Here is a tiny trained network, its code and every weight. The questions are about switching its units off for an input and a class, where a switched-off unit gives its printed mean instead of its output.

import numpy as np


def w(rows, s, z=0):
    codes = np.array(rows[::2]) - 128.0
    scale = np.full(codes.shape[1], s)
    scale[-1] = z or s
    return codes * scale


def norm(h):
    return h / np.sqrt((h * h).mean(-1, keepdims=True) + 1e-5)


def f(y):
    return np.maximum(y, 0)


def log_softmax(a):
    a = a - a.max(-1, keepdims=True)
    return a - np.log(np.exp(a).sum(-1, keepdims=True))


def net(x, mask):
    res = np.array(x, float).reshape(1, 4) / 4 @ E
    u = 0
    for l in range(4):
        y = f(norm(res) @ A[l][:, :-1].T + A[l][:, -1])
        res = res + np.where(mask[u : u + 9], y, B[l][:, -1]) @ B[l][:, :-1]
        u += 9
    return log_softmax(norm(res)[-1] @ U[:, :-1].T + U[:, -1])


A, B = {}, {}
E = w([
[240,199,193,135],'x0',
[128,129,129,129],'x1',
[127,123,126,28],'x2',
[167,206,3,90],'x3',
],0.0016)
A[0] = w([
[117,102,135,182,153],'L0N0',
[168,144,64,78,164],'L0N1',
[166,90,91,236,194],'L0N2',
[86,140,57,116,48],'L0N3',
[51,94,121,88,59],'L0N4',
[165,138,171,120,84],'L0N5',
[97,65,128,115,17],'L0N6',
[163,150,139,233,5],'L0N7',
[87,255,56,127,155],'L0N8',
],0.004,0.0021)
B[0] = w([
[80,159,58,76,189],'L0N0',
[92,60,149,159,226],'L0N1',
[60,227,91,215,240],'L0N2',
[32,139,57,98,173],'L0N3',
[255,71,130,188,183],'L0N4',
[115,132,176,114,161],'L0N5',
[201,43,132,151,150],'L0N6',
[179,158,175,63,165],'L0N7',
[174,89,47,162,250],'L0N8',
],0.0029,0.0023)
A[1] = w([
[147,137,98,3,141],'L1N0',
[184,138,120,96,9],'L1N1',
[181,144,131,132,108],'L1N2',
[148,173,230,125,133],'L1N3',
[139,91,165,80,69],'L1N4',
[90,154,102,107,92],'L1N5',
[136,161,86,70,129],'L1N6',
[189,125,145,140,63],'L1N7',
[6,135,130,118,53],'L1N8',
],0.0061,0.0014)
B[1] = w([
[51,71,244,198,215],'L1N0',
[193,134,153,200,157],'L1N1',
[178,123,100,123,178],'L1N2',
[21,147,117,94,250],'L1N3',
[188,149,121,32,189],'L1N4',
[100,78,149,163,164],'L1N5',
[102,84,182,185,186],'L1N6',
[82,68,86,148,172],'L1N7',
[253,151,166,167,207],'L1N8',
],0.0042,0.0024)
A[2] = w([
[134,165,159,150,111],'L2N0',
[254,22,145,21,1],'L2N1',
[101,62,228,136,82],'L2N2',
[200,134,43,147,90],'L2N3',
[200,173,90,98,85],'L2N4',
[132,81,166,62,93],'L2N5',
[130,88,157,170,121],'L2N6',
[135,183,125,163,148],'L2N7',
[106,19,128,18,159],'L2N8',
],0.0043,0.0021)
B[2] = w([
[140,90,137,128,154],'L2N0',
[255,93,151,114,180],'L2N1',
[146,152,70,124,235],'L2N2',
[129,176,120,95,191],'L2N3',
[146,166,93,72,141],'L2N4',
[140,110,88,122,183],'L2N5',
[153,133,119,144,195],'L2N6',
[131,101,135,81,189],'L2N7',
[143,46,105,129,255],'L2N8',
],0.006,0.0026)
A[3] = w([
[140,237,128,210,36],'L3N0',
[48,160,204,174,158],'L3N1',
[190,193,90,53,4],'L3N2',
[125,93,75,193,106],'L3N3',
[63,122,222,108,203],'L3N4',
[108,98,161,58,9],'L3N5',
[162,92,160,36,100],'L3N6',
[186,90,163,180,124],'L3N7',
[253,77,135,199,208],'L3N8',
],0.0042,0.0019)
B[3] = w([
[133,40,122,101,170],'L3N0',
[126,195,158,92,164],'L3N1',
[214,204,81,105,142],'L3N2',
[90,152,166,102,192],'L3N3',
[89,183,91,86,167],'L3N4',
[94,40,152,2,140],'L3N5',
[144,113,122,63,164],'L3N6',
[137,144,196,185,181],'L3N7',
[150,188,180,137,253],'L3N8',
],0.0045,0.0041)
U = w([
[162,182,231,201,255],'0',
[240,59,162,98,75],'1',
[36,233,168,73,100],'2',
[83,76,147,8,101],'3',
[65,168,39,188,117],'4',
[70,31,136,183,134],'5',
[219,211,67,107,47],'6',
],0.017,0.0034)

Each question gives the input, the list of numbers given to net, and the class t.
The units are the neurons (one row each of A and B). Each row of codes is followed by its name. A weight is (code - 128) times the scale printed after its matrix; where a second scale follows, it is the last column's (A, B and U).
mask holds one flag per neuron, layer by layer. A switched-off neuron (its flag False) gives its mean, the last column of its row in B, instead of its output. The means were averaged over made-up inputs and are rounded, as every weight is.
A unit's drop is (log p(t) with every unit on - log p(t) with that unit switched off) / (log p(t) with every unit on - log p(t) with every unit switched off).
The circuit of an input: a set's keep is (log p(t) with only the set's units on - log p(t) with every unit switched off) / (log p(t) with every unit on - log p(t) with every unit switched off). Starting from the 12 units with the biggest drops (on a tie, the unit counted first), units are removed one at a time, each time the one whose removal leaves the highest keep (on an exact tie, the one counted first), for as long as the keep stays at least 0.8.
units of the circuit, in order: the units of the circuit, biggest drop first
most important unit: the unit with the biggest drop
top k neurons: the k neurons with the biggest drops, biggest first
k most important neurons of layer l: the k neurons of layer l with the biggest drops, biggest first
drop when u is switched off: that unit's drop, to one decimal
input [0,0,-7,7], class 4: units of the circuit, in order => [L1N8, L2N1]
input [3,3,5,-8], class 3: most important unit => L1N3
input [1,-6,-2,-2], class 2: units of the circuit, in order => [L0N7, L0N8, L1N3]
input [-7,-7,0,-4], class 0: units of the circuit, in order => [L1N8, L3N8]
input [7,4,1,7], class 0: top 4 neurons => [L1N6, L1N0, L0N2, L1N1]
input [5,-7,-8,1], class 6: 3 most important neurons of layer 1 => [L1N0, L1N2, L1N6]
input [-4,-7,0,1], class 4: top 2 neurons => [L0N4, L2N1]
input [2,0,1,5], class 0: top 2 neurons => [L0N2, L1N6]
input [-5,-5,-1,2], class 4: top 2 neurons => [L2N1, L1N0]
input [6,6,4,0], class 3: 3 most important neurons of layer 0 => [L0N8, L0N2, L0N4]
input [3,-6,2,-7], class 3: top 2 neurons => [L1N3, L0N2]
input [5,3,1,-5], class 3: top 2 neurons => [L1N3, L0N2]
input [0,3,8,1], class 5: 3 most important neurons of layer 0 => [L0N1, L0N2, L0N7]
input [8,-2,4,-1], class 3: 2 most important neurons of layer 0 => [L0N8, L0N2]
input [-1,-8,0,8], class 4: most important unit => L0N8
input [3,-7,2,-3], class 3: top 2 neurons => [L1N3, L0N2]
input [-1,0,-7,2], class 4: 2 most important neurons of layer 3 => [L3N8, L3N0]
input [0,5,-5,7], class 4: 2 most important neurons of layer 1 => [L1N8, L1N4]
input [6,-5,-7,0], class 2: top 2 neurons => [L1N3, L0N8]
input [-1,-6,5,-5], class 1: most important unit => L2N1
input [-6,0,-2,-8], class 0: drop when L1N8 is switched off => 0.2
input [4,2,-2,-1], class 2: drop when L1N3 is switched off => 0.2
